In the rows, 128 means zero.
Each row of numbers belongs to one of the elements below and depends on some of the facts about them. Some rows are named. Which element is each other row?

Some facts about the elements:
trostis {γ=pazis}
ruflil {γ=zavomor}
trepen {γ=maskelur}
dusto {λ=notrifo}
rifiklok {γ=gozuk}
fodrik {γ=skasum}
figrul {γ=gutrutruk, kikline}
pozum {γ=kinuklos, kuzek}
stodram {γ=mevik, zilupu, rigin, sonuk}
bestin {λ=zilupu}
tedodral {γ=kleludu}
gevi {γ=dusto, brekiver, gitrok, kuzek}
stezi {γ=nosem}
pestus {γ=gegros, trigro, λ=mipen}
nisen {γ=meras}
lestos {γ=kuzek}
grogrer {γ=vudom, nolar}
grupu {λ=nisen}
butin {λ=kiklil}
brupi {λ=kiklil}
maskelur {γ=rogen, zavomor, vetrik, λ=notrifo}
plili {λ=liflo}
brabru {γ=vepi}
voskir {γ=skasum}
boflum {γ=ganum, vetrik}
rodrin {γ=zavomor, megos, kuzek}
megos {γ=nolar}
ruflek {γ=rogen}
trides {γ=grogrer}
klebobe {γ=braden, maskelur}
tritrim {γ=mevik, megos, trigro}
liflo {λ=gegros}
brekiver {γ=mevik}
nosem {γ=megos}
gitrok {γ=skasum}
vore {γ=kuzek}
stuvo {λ=ridru, notrifo}
zopen {γ=dusto}
gutrutruk {γ=braflir, rifiklok}
vepi {γ=brekiver}
nonuflok {γ=voskir, trigro}
folis {γ=vudom, λ=gegros}
puvik {γ=liflo, λ=goplobuk, braflir}
sasku {γ=folis, vetrik, λ=notrifo}
kikline {γ=zeges, λ=notrifo}
trigro {γ=roplol}
notus {γ=ragabri, grogrer, brekiver}
ridru {γ=skasum, λ=notrifo}
lagul {γ=ruflek, λ=notrifo}
ponik {γ=gregra, sonuk}
mesul {γ=kuzek, λ=tomo}
mipen {γ=rotrom, λ=sasku}
letu {λ=folis}
rigin {γ=notus}
kleludu {γ=skasum, roplol}
pufus {λ=kiklil}
braden {γ=baklek, λ=breke, grupu}
fazo {γ=ragabri, sonuk, vepi}
pebruk {γ=brekiver}
gozuk {γ=mevik, megos}
baklek {γ=megos, vudom, kuzek}
goplobuk {γ=gitrok, λ=kiklil}
plepum {γ=braden, gozuk}
plidas {γ=fodrik, roplol, klezu}
gregra {γ=gitrok}
tilu {γ=vore, roplol}
ganum {γ=ragabri, vudom, sonuk}
breke {γ=skasum}
sotro {γ=kuzek, nolar}
radrem {γ=skasum}
kiklil {γ=trigro}
braflir {γ=gitrok}
zavomor {γ=fodrik, skasum}
fledabrus {γ=klezu}
kisto {γ=ruflil, pazis, dusto, kuzek, λ=kikline}
zatran {γ=dori, pugom, vudom}
rotrom {γ=fodrik, folis}
nupan {λ=butin}
dori {γ=zilupu, fazo, gevi}
keki {λ=ridru}
furim {γ=gregra}
meras {γ=zavomor, λ=letu}
vetrik {γ=zavomor, λ=gegros}
begras {γ=boflum}
tomo {γ=truzel}
nunu {γ=rodrin}
sonuk {λ=meras}
pazis {γ=zavomor, gitrok, λ=kiklil}
klinu {γ=pugom, fodrik, plepum}
zeges {γ=gitrok, vetrik}
rogen {γ=grogrer, nolar, λ=grisil}
stoklik {γ=tanak}
ragabri {γ=skasum}
kinuklos {γ=grogrer}

Known rows:
tomo: [185 121  81 144  92 125 105 100 112 111 120 137 150  96 119 133 145 129
  85 121  80 100 165  83 103 140 118 135 121  94 103 176 158 188 128 144
 130 148 144 129 118 148 124  98 124 134]
ganum: [130 130 140 136 115 120 124 138 123 127 118 132 123 125 122 121 133 134
 137 137 123 137 119 118 129 123 130 135 125 128 124 117 129 126 134 129
 138 124 126 129 124 125 135 122 125 123]
rigin: [131 125 141 133 122 121 123 139 123 127 119 130 125 121 124 122 133 135
 139 135 123 136 123 121 132 124 129 134 127 128 123 118 127 124 137 129
 135 127 128 129 123 124 133 123 125 124]
notus: [136 133 150 140 121 120 124 144 118 125 119 131 121 122 124 129 134 139
 134 140 119 137 114 112 128 120 130 136 126 127 124 113 129 126 135 129
 140 120 124 132 122 129 139 119 121 124]
fledabrus: [126 122 132 128 123 121 125 131 127 129 119 130 127 124 124 119 136 131
 139 133 126 135 130 127 133 126 130 131 127 129 122 124 128 123 138 128
 132 130 130 127 123 123 130 128 127 122]
kiklil: [133 125 129  98 120 142 123 140 120 124 124 108 134 140 114 138 131 139
 119 117 133 126 101 135 143 112 134 132 127 134 118 132 129 155 141 124
 116 143 131 133 136 140 122 121 121 114]
nisen: [118 133 131 109 160 111 140 118 125 120 139 126 112 118 127 165 105 110
 140  88 123 124  95  95 130 167 139 129 126 121 141 126 102 143 150 129
 119 146 118 105 137 155 139 158 127 126]
megos: [134 124 110 124 108 115 115 123 128 133 123 131 124 135 124 121 147 129
 141 144 128 127 134 130 136 124 138 132 120 131 119 117 128 108 141 120
 123 139 131 138 123 129 141 130 119 116]
breke: [106 135 127  93 180 112 155 119 120 122 144 133 116 117 123 162 112 109
 129  86 130 132  88  81 133 164 140 130 121 121 143 139 101 143 149 129
 126 144 113 111 132 154 139 160 136 117]
fodrik: [114 121 133 105 137 123 143 134 122 132 121 140 134 125 117 117 142 131
 130 133 134 141 121 110 139 123 131 135 119 129 125 142 118 120 134 131
 141 130 122 134 117 118 132 133 140 117]
fekim: [120 125 129 132 122 122 125 132 128 129 118 131 126 124 124 113 136 131
 141 129 127 138 134 131 130 127 129 130 127 131 124 124 133 125 137 131
 135 129 132 123 125 123 125 127 128 120]
gutrutruk: [127 122 126 129 121 120 124 131 129 129 122 128 129 122 127 121 140 129
 142 139 125 137 128 124 136 121 128 131 127 131 121 121 125 126 141 126
 126 131 131 128 124 124 132 130 126 122]
brabru: [127 123 141 129 128 121 124 137 124 127 119 129 125 121 124 122 133 133
 139 136 124 135 125 122 133 123 129 133 129 128 122 121 127 123 136 129
 133 127 128 127 122 123 131 125 124 124]
vepi: [134 124 157 133 142 123 125 147 117 124 119 127 123 116 126 131 129 139
 136 136 118 135 123 112 133 121 127 134 133 129 120 116 124 124 137 130
 136 123 127 128 120 123 132 121 120 129]
puskere: [120 126 130 132 125 122 125 130 128 128 119 131 125 124 124 110 135 130
 140 128 129 137 134 131 130 128 129 130 128 131 125 124 133 124 137 130
 135 130 131 123 124 122 125 128 129 120]
tanak: [118 126 129 132 124 122 125 131 129 129 118 130 125 125 124 110 136 131
 140 128 129 137 133 131 130 129 129 129 128 132 125 124 134 125 137 131
 136 130 131 123 125 122 124 127 130 120]
kisto: [149 112 142 146 179 117 132 133 127 124 135 149 122 136 118 141 140 132
 143 142 114 142 130 152 126 122 126 130 133 135 138 114 132 137 133 122
 121 136 146 146 120  91 139 140 141 125]
rerem: [121 125 129 131 127 122 125 131 128 129 119 131 125 125 123 109 136 130
 140 129 128 137 134 131 130 128 129 129 128 131 125 123 132 125 137 129
 136 130 131 123 124 122 125 126 128 119]
zeges: [130 116 125 139 101 118 129 133 137 127 121 128 136 119 129 122 136 121
 145 141 117 146 114 122 136 115 125 132 127 129 124 123 118 142 142 125
 123 130 130 126 127 122 134 130 134 126]

Rows to name:
No name comes twice in this set of rows, the named rows included.
[133 124 145 132 130 121 123 141 121 126 120 128 124 119 125 126 133 136
 136 137 121 136 124 117 134 122 129 134 130 129 121 117 124 122 137 129
 134 126 128 128 121 122 132 124 123 125] => pebruk
[134 123 153 129 144 124 120 144 117 126 122 125 126 115 127 133 133 140
 137 138 120 129 132 113 135 121 128 134 133 130 119 114 124 120 139 130
 132 126 128 129 119 123 133 123 116 128] => brekiver
[134 134 130 142  98 115 120 136 125 127 120 133 121 132 122 119 137 131
 138 141 122 138 113 122 127 123 133 134 121 129 124 116 132 126 135 125
 137 124 126 133 126 130 140 120 125 120] => kinuklos
[124 131 117 136 109 118 120 127 129 130 120 133 123 134 123 107 142 130
 140 132 129 137 128 133 127 128 133 129 122 131 125 121 138 120 137 126
 133 130 131 128 126 127 131 125 125 115] => nolar
[114 122 130 109 140 123 136 132 122 131 123 136 131 123 121 119 144 132
 132 136 132 138 127 114 138 122 131 134 122 131 123 135 123 119 138 130
 138 132 126 132 118 120 130 132 134 117] => kleludu
[105 126 129 109 143 124 145 132 123 131 122 142 132 124 118 108 144 130
 129 128 136 146 125 114 135 125 130 131 122 129 127 143 127 124 135 131
 143 128 123 130 119 118 126 129 142 113] => skasum
[135 140 122 145  84 113 119 133 126 128 120 135 118 139 122 115 142 132
 137 145 124 137 109 122 123 121 137 135 116 128 126 112 138 124 135 122
 138 123 126 137 127 135 146 117 122 116] => grogrer
[162 102 119 106 126 141 122 149 142 129 119 122 144 138 118 148 138 131
 134 129 110 137  78 151 137 107 125 127 132 140 130 138 118 157 131 122
 133 125 126 140 142 103 128 132 132 118] => pazis
[123 132 126 137 116 119 122 132 127 128 119 133 122 129 123 108 138 132
 138 131 127 137 126 130 127 127 131 129 125 130 126 119 137 123 136 128
 138 127 129 126 126 126 129 123 127 119] => vudom
[130 124 130 129 158 120 122 134 133 129 125 137 120 120 129 131 139 130
 145 122 119 134 122 127 123 136 127 125 131 135 138 123 126 114 134 132
 148 120 125 125 128 112 131 138 124 120] => sonuk
[148 106 139 121 110 119 121 129 141 132 114 138 130 125 122 141 122 122
 156 138 112 128 112 135 129 140 127 134 128 129 138 127 103 123 128 131
 141 126 124 124 130 102 138 151 137 133] => vetrik
[118 124 127 123 131 123 124 128 127 130 120 130 126 123 124 111 139 131
 140 129 132 132 141 129 133 128 128 129 128 132 124 127 131 119 138 132
 132 132 132 125 124 122 124 129 126 119] => roplol
[136 110 141 126  96 122 122 130 132 131 110 131 132 128 117 121 119 127
 146 140 119 132 126 136 135 131 130 137 126 125 125 129 114 126 130 128
 135 134 130 123 125 114 131 138 137 131] => ruflil

Now the same elements, written a new way:
Some rows with their names:
kiklil: [144 104  80 126 162 110 142 142 148 161 154 148 118 111 106  58 134 131
 127 117 126 122 119 139 100 102 151 110 139 105 113 132 132 133 110 144
 148 138 126 144 139 134 162 147]
zavomor: [146 128 108 109 130 164 104 117 176 158 119 118 116 104 110 140 116 116
 137 127 120 137 127 130 157 134 121 130  99 141 129 119 121  95 115 134
 103 153 137 151 133 143 143 148]
brupi: [180 108 107 137 157 125 145 142 129 139 141 112 111 147  90  31 137 106
 112 108 117  97 154 156  78 117 159 135 130 116 120 129 158 131 133 120
 178 120 108 130 108 135 162 135]
zeges: [134 134 118 124 137 131 126 120 155 138 113 135 123 121 121 164 116 115
 144 140 132 137 141 121 139  97 123 111 122 144 123 126 148 114 106 151
 110 135 137 137 124 146 133 144]
trides: [141 135 143 120 131 147 129 115 125 135 149 139 119 124 115 153 130 116
 142 134 117 120 129 139 146 138 117 125 125 135 134 144 124 147 124 140
 125 123 128 130 125 132 146 132]
sonuk: [160 134 129  90 125 154 130 139  93  89 121  93 125 167 134 152 154 105
 133  93 114 109 137 160 115 138 133 153 131 128 130 151 153 116 133 120
 142 145 127 145 110 135 158 144]
mevik: [122 124  99 131 141 140 118 118 154 130 126 130 132 124 120 159 129 110
 144 116 120 122 116 116 138 128 131 115 121 133 114 125 141 122  97 147
 130 146 147 135 135 125 140 118]
puvik: [158 133 128 116 116 143 145 124 120 117 123 116 128 143 120 113 148 109
 121 115 127 105 137 153 125 142 140 140 128 142 125 136 157 120 146 120
 143 127 121 134 111 137 154 135]
vudom: [130 125 138 132 132 147 121 114 122 132 150 138 114 129 112 157 133 111
 133 128 116 120 127 134 132 142 124 132 125 139 135 141 125 141 113 129
 130 129 134 132 120 123 146 133]
ruflek: [136 137 116 124 142 146 121 120 156 140 129 132 124 126 116 155 116 120
 153 120 121 126 127 123 151 130 121 107 122 134 122 125 140 121 104 147
 118 138 140 133 136 137 138 128]
rodrin: [129 123  96 120 115 123 133 117 135 163 138 164 114 108 132 141 139 132
 148 116 122 144 116 127 142 145 138 132 128 138 129 133 140 119 120 121
 102 156 125 151 135 121 148 167]
rerem: [114 125 108 127 131 131 125 121 130 130 147 152 117 119 128 146 140 133
 124 119 123 135 111 124 131 128 132 124 141 140 126 130 127 115 104 134
 123 155 137 137 132 115 147 151]
gitrok: [139 131 125 121 126 146 125 116 127 137 134 119 127  99 119 148 119 100
 107 163 118 132 140 136 146  98 114 152 128 130 139 144 108 120 127 129
 101 117 128 145 106 136 138 144]
kinuklos: [139 145 119 127 144 143 121 121 147 135 138 135 121 133 115 157 106 126
 160 121 112 123 130 129 160 130 113 101 133 127 125 124 139 126 108 151
 115 131 135 129 134 141 133 122]
ganum: [135 137 111 124 143 141 122 121 153 134 131 133 129 124 117 156 117 120
 153 124 117 124 124 124 153 127 119 106 127 130 123 126 138 123 106 150
 117 135 140 133 136 139 138 121]
bestin: [150 134 132 121 110 149 139 121 116 107 124 117 128 148 122 130 149 107
 115 111 123 103 134 147 124 145 138 144 130 150 127 136 155 116 140 116
 142 133 126 132 110 132 153 134]
gegros: [153 151 101 140 142 100 138  91 133 135 128 170 141 118 129 161 141 140
  85 117 169 133 118 122 149 145 127 126 115 105 142 112 121 120 104 144
 143 156 132 127 127  60 150 158]
zilupu: [123 128 109 134 136 145 115 118 152 129 127 127 125 130 119 163 122 114
 141 115 119 122 122 115 136 128 127 116 127 142 121 124 147 115  96 141
 123 147 146 134 132 129 139 122]
kisto: [138 141  94 115 107 123 150 130 114 117 122 140 125 131 146 112 149 130
 132 107 121 130 134 146 135 142 142 134 147 138 122 121 160 100 144 113
 122 146 116 137 110 127 142 163]

Which element is each row?
No name comes twice in this set of rows, the named rows included.
[205 180  97 152 143 100 147  78 148 119  86 139 167 153 126 148 132 128
  69  98 187 107 146 129 164 164 127 125  97  95 140  86 165  97 122 141
 164 141 123 111 112  49 143 133] => liflo
[ 87 173  70  86 113 142 157 126 125  67 106 110  93  66 154  71 170 114
 148 135  83 160 151 176 148 164 126 135 135 114 114  77  97  97 156 102
 147 134 110 107  73 127 111 162] => ridru
[225 192  94 118 162 101 147  93 128 114  89 127 163 167 131 163 122 134
 101  88 174 115 151 150 174 161 116 126  97  70 146 101 157 108 128 156
 156 146 116 122 119  63 149 148] => folis
[123 144  99 112 118 133 144 131 118  91 123 130 119 133 141 116 156 130
 123 103 121 128 130 152 125 145 139 129 145 137 119 115 145 100 131 118
 143 154 124 126 109 122 143 158] => keki
[170 154 151 111 118 154 143 128 114 112 137 125 122 154 116 126 133 123
 138 112 120 104 142 162 152 156 119 125 140 142 135 138 151 125 157 130
 135 120 116 123 118 147 151 136] => rogen
[147 148 107 129 116 124 149 115 122 109 122 144 140 140 134 120 151 137
  92 103 148 116 125 139 137 148 137 129 141 133 127 115 152  95 132 124
 144 151 124 127 116 105 153 152] => plili
[179 140 107  28 132 148 127 165  87  91 105  88 111 171 153 160 160 134
 158  64 119 141 133 181 118 136 136 155 121 119 132 154 150  84 134 124
 118 196 121 173 127 152 175 208] => meras

The same elements again, as new rows of numbers:
Known rows:
nipunu: [133 134 140 114 117 123 128 178 123 127 176 130 138 140 142 138 137 124
 143 137 134 111 117 122 111 143 144 132 116 140 118 133]
trigro: [174 142 151 131 115 127 110 113 137 121 157 125  79 103 128 126 132 141
 132 121 126 112 130 119 129 133 139 127 121 129 131 119]
tilu: [122 121 115 139 116 123 112  98 144 130  95 135 108  96 102 121  93 138
 114 131 122 152 136 135 135 122  98 121 146 112 148 132]
trepen: [163 152 126 114 107 113 135  90 144 115 133 135 141 124 136 108 106 131
 119 128 136  79 139 148 131 148 110 114 123 136 142 127]
rifiklok: [141 135 134 121 124 127 135 105 112 139 141 136 129 128 135 129 148 140
 152 133 130 108 125 110 121 138 149 126 131 132 104 125]
sasku: [ 70 128  94 102 107 125 116 162  90 136  95  91 180 179 133 118 125 100
 156 120 120  81 152 111 164 154 164 148 121 149 159 117]
kuzek: [138 115 133 167 154 155 151  34 140 135 103 122  92  93 117 154 135 137
 115 114 113 148 119 137 140  86 132 116 145 111 127 125]
rotrom: [127 127 127 114 130 126 134 145 120 119 158 132 129 125 131 133 135 133
 144 129 129  92 132 123 126 133 131 126 124 151 104 130]
tritrim: [114 110 124 139 129 117 106  93 128 154  65 136 113 104 120 130 123 144
 109 124 116 165 127 118 138 122 110 120 149 105 142 133]
bofom: [127 134 144 113 120 122 128 171 125 125 178 129 137 137 145 134 135 125
 142 137 133 109 117 123 109 144 144 132 115 139 123 132]
rerem: [129 135 141 109 121 122 128 179 124 127 176 130 138 138 142 137 135 125
 143 136 133 108 119 122 110 143 139 132 116 140 121 132]
rogen: [134 121 116 144 161 134 135  73 125 137 114 140 137 132 101 134 130 132
 119 137 119 167 131 172 135 120 129 119 136 126 125 132]
fodrik: [163 136 144 132 132 129 130 126 138 105 148 123  98 115 135 130 131 128
 125 117 127 104 136 129 130 125 121 129 120 134 121 123]
ruflil: [118 120 113 145 138 134 138  91 149 115  89 121 112 100 111 129  99 119
 111 125 125 151 137 138 139 104  87 122 144 115 135 130]
gitrok: [158 136 147 136 141 129 131 118 138 105 139 116 100 117 139 131 137 123
 126 115 129 110 135 127 132 119 117 128 120 130 119 120]
dori: [150 137 137 122 126 113 119 116 121 140 106 138 132 130 144 116 145 134
 120 121 133 120 130 112 128 142 121 126 125 120 127 124]
puvik: [ 94 104 153 142 162  80 156 177 120 181 136 149  78 141 131 140 112 140
 131 144 131 229 133 171  98 124 121 178 119 144 151 151]
zilupu: [124 109 128 163 139 166 146  85 130 138  88 134 103 110 130 129 145 141
 110 116 135 172 112  91 136  82 121 134 138  93 126 122]
megos: [139 128 119 157 132 148 155  13 141 140  99 132 117  97 112 135 116 134
 121 129 122 147 122 141 140 101 122 116 149 105 134 125]

Rows to name:
No name comes twice in this set of rows, the named rows included.
[ 76 148 105 109  42 149 128 110 141 134  49  82 155 160 170  80  88 133
  86  83 148  52 120  74 161 113 154 129 121  96 209 107] => notrifo

The same elements again, as new rows of numbers:
Some rows with their names:
sasku: [122 194 137  91  56 151 144 146 178 107 204 136 135 132  95  79 154 219
  70  88  49 160 134 106 130 169 181 114]
boflum: [136 105 136 122 123 117 156  97 148 134 117 140 144 130 109 126 101 140
 109 109 128 136 108 115 140 133 130 144]
pestus: [112 156 134  93 129 170 103 191 165 120 201 159 157 112 131  85 165 168
 151  96  91  92  99 169  90 135 133 107]
rifiklok: [128 125 118 125 102 141 152 103 135 110 102 151 131 136  93 147 133 125
 119 133 133 130 107 142 114 134 134 148]
furim: [115 111 116 113 114 116 151 107 161 124 120 130 118 122 101 130 116 137
 112 114 151 129 105 106 112 135 112 126]
trides: [144 112 148 115 118 120 145  95 138 143 108 131 137 150 118 113 108 144
 130 121 118 136 112 132 140 124 135 134]
lestos: [134 101 129 100 115 109 134 109 116 137 106 127 117 136 116 107 112 164
 130 137 118 135 100 129 118 113 125 122]
sotro: [141 104 135 105 114 117 139 102 119 143 104 133 119 153 116  97 117 158
 134 133 115 136 103 132 124 117 133 130]
tritrim: [127 118 133  95 114 155 132 105 154 131  93 129 136 145  95 100 123 143
 140 129 125 125 114 144 119 109 129 143]
stezi: [130 120 123 116 111 141 137 101 133 126  98 142 131 154 104 117 128 137
 137 129 120 128 115 148 121 116 143 145]
trostis: [118  99 117 119 122 102 146 113 126 131 119 132 112 122 102 115 103 157
 109 118 133 137  99 109 111 125 121 124]
fodrik: [128 106 153 120 132 102 127 124 121 120 118 136 153 109 109 152  93 142
 112 115  95 139 118 137 126 126 131 147]
brabru: [123 118 130  98 119 119 152 102 176 138 116 120 133 128 111 120 119 136
 130 122 142 128 119 122 128 123 105 118]
pufus: [122 196  73 147 196 103 118 198 177 175 188 163  75 109 150 139 163 108
 128 140 111 156 173 173 134 125 124 107]
kuzek: [135 101 144 120 120  75 121 127  87 123 108 126 134 116 142 175 110 151
 117 140  88 141 116 150 121 139 118 119]
roplol: [108 111 142 109 138 103 105 146 116 110 105 124 142  98 112 161  99 139
 124 123  87 133 132 156 107 115 120 136]
klefom: [106 133 109 141 143 107 135 113 146 104 111 137 124 136 116 139 116 125
 136 105 135 125 134 126 106 111 124 128]
bofom: [104 135 115 144 144 107 130 113 148 104 111 140 123 137 115 136 118 128
 133 102 137 125 135 123 107 114 124 129]
pugom: [134 114 149 124 125 112 141 112 131 122 113 135 158 120 117 160 109 137
 115 119 105 138 126 139 140 138 126 141]

Which element is each row?
No name comes twice in this set of rows, the named rows included.
[144 181 136 100  83 136 145 132 147  93 173  98 117 135  84 109 137 184
  71 126  53 173 148 108 132 149 184 123] => maskelur
[134 111 139 111 120 140 142  99 153 136 109 141 141 142  97 103 106 145
 126 111 124 131 107 126 132 118 140 153] => klinu
[117 104 132  95 128 126 121 120 138 128 103 123 122 128 100  89 104 158
 135 125 117 133 117 136 113 101 128 134] => tilu
[127  98 123  96 109 115 150 106 147 143 110 122 114 126 109 112 116 157
 119 130 137 135 105 117 120 126 108 118] => gevi
[132 165 107 139 180 122 135 156 162 112 185 130 115 129 127 124 144 119
 138 112 125 106 135 129 102 121 137 107] => puvik
[136 118 132 120 114 133 137 109 123 118 101 140 133 145 109 129 126 142
 132 137 110 132 116 156 121 118 141 146] => nosem
[116 125 108 132 160 113 143 119 150  99 115 130 120 139 114 121 115 118
 139 101 153 105 126 116 100 103 135 121] => tomo
[138 176  71 124 174 103 134 208 177 216 196 162  63  90 133 129 165 121
 100 159 120 160 138 171 141 141 124  99] => goplobuk
[109 115 125  93 127 142 119 121 156 122 104 123 135 123  88  99 109 142
 135 117 125 123 120 142 106 103 126 142] => nonuflok
[118 106 133  99 134 130 118 120 151 130 109 131 133 125  91  94  92 150
 131 112 119 131 116 125 115 102 133 150] => plidas
[133 105 147 121 134 117 138 110 143 133 118 139 151 127 101 120  91 142
 116 106 108 139 112 127 135 120 136 150] => rotrom
[129 169 108 142 175 116 134 160 152 111 189 131 115 122 136 133 146 118
 136 116 116 112 142 137 103 123 131 107] => nupan
[130 119 129  94 108 146 154  91 187 143 111 127 137 139 106 101 123 143
 128 122 149 129 116 118 131 124 108 131] => stodram

